Below are the code and all the weights of a small trained network. Each question names an input and a class and asks about switching units off, where a switched-off unit gives its printed mean instead of its output.

import numpy as np


def w(rows, s, z=0):
    codes = np.array(rows[::2]) - 128.0
    scale = np.full(codes.shape[1], s)
    scale[-1] = z or s
    return codes * scale


def f(y):
    return np.maximum(y, 0)


def log_softmax(a):
    a = a - a.max(-1, keepdims=True)
    return a - np.log(np.exp(a).sum(-1, keepdims=True))


def net(x, mask):
    res = np.array(x, float).reshape(1, 4) / 4 @ E
    y = f(res @ A[0][:, :-1].T + A[0][:, -1])
    res = res + np.where(mask, y, B[0][:, -1]) @ B[0][:, :-1]
    return log_softmax(res[-1] @ U[:, :-1].T + U[:, -1])


A, B = {}, {}
E = w([
[40,71,9,100,174],'x0',
[186,192,92,179,210],'x1',
[85,210,129,71,212],'x2',
[88,75,163,185,223],'x3',
],0.011)
A[0] = w([
[95,142,88,95,111,118],'neuron 0',
[214,222,99,158,117,160],'neuron 1',
[163,88,232,95,51,170],'neuron 2',
[123,190,176,149,230,148],'neuron 3',
[66,151,27,24,122,145],'neuron 4',
[71,133,75,118,112,136],'neuron 5',
[109,113,243,114,40,126],'neuron 6',
[203,210,113,147,127,90],'neuron 7',
[119,113,204,114,104,6],'neuron 8',
[100,8,63,183,113,97],'neuron 9',
[156,114,239,92,65,47],'neuron 10',
],0.011,0.0024)
B[0] = w([
[156,123,93,98,158,176],'neuron 0',
[202,71,251,102,60,226],'neuron 1',
[193,255,50,174,144,244],'neuron 2',
[46,184,232,143,201,214],'neuron 3',
[122,108,87,8,177,249],'neuron 4',
[136,69,97,77,166,191],'neuron 5',
[166,246,27,159,150,232],'neuron 6',
[179,85,238,118,63,206],'neuron 7',
[124,180,84,165,129,166],'neuron 8',
[121,8,52,193,124,249],'neuron 9',
[150,242,107,152,114,221],'neuron 10',
],0.0085,0.012)
U = w([
[25,158,191,152,179,161],'0',
[188,119,205,117,65,169],'1',
[94,111,71,2,136,159],'2',
[158,217,88,170,103,178],'3',
[99,56,74,213,110,185],'4',
[94,134,130,126,84,1],'5',
[85,134,131,127,76,5],'6',
],0.012,0.0043)

Each question gives the input, the list of numbers given to net, and the class t.
The units are the neurons (one row each of A and B). Each row of codes is followed by its name. A weight is (code - 128) times the scale printed after its matrix; where a second scale follows, it is the last column's (A, B and U).
mask holds one flag per neuron, in row order. A switched-off neuron (its flag False) gives its mean, the last column of its row in B, instead of its output. The means were averaged over made-up inputs and are rounded, as every weight is.
A unit's drop is (log p(t) with every unit on - log p(t) with that unit switched off) / (log p(t) with every unit on - log p(t) with every unit switched off).
The circuit of an input: a set's keep is (log p(t) with only the set's units on - log p(t) with every unit switched off) / (log p(t) with every unit on - log p(t) with every unit switched off). Starting from all 11 units, units are removed one at a time, each time the one whose removal leaves the highest keep (on an exact tie, the one counted first), for as long as the keep stays at least 0.8.
units of the circuit, in order: the units of the circuit, biggest drop first
most important unit: the unit with the biggest drop
k most important neurons: the k neurons with the biggest drops, biggest first
drop when u is switched off: that unit's drop, to one decimal
input [-4,3,-4,7], class 0: most important unit => neuron 3
input [-2,3,-6,-5], class 1: 2 most important neurons => (neuron 1; neuron 7)
input [2,-2,3,4], class 0: units of the circuit, in order => (neuron 3; neuron 6)
input [3,-4,-5,-4], class 4: 2 most important neurons => (neuron 9; neuron 3)
input [-4,4,-1,4], class 1: 2 most important neurons => (neuron 1; neuron 7)
input [0,-6,2,-6], class 3: 3 most important neurons => (neuron 2; neuron 6; neuron 10)
input [-7,4,1,3], class 1: 2 most important neurons => (neuron 1; neuron 7)
input [5,6,3,-1], class 2: drop when neuron 4 is switched off => 0.2
input [-4,3,6,-8], class 1: drop when neuron 8 is switched off => 0.0
input [0,-8,1,-8], class 3: drop when neuron 2 is switched off => 0.1
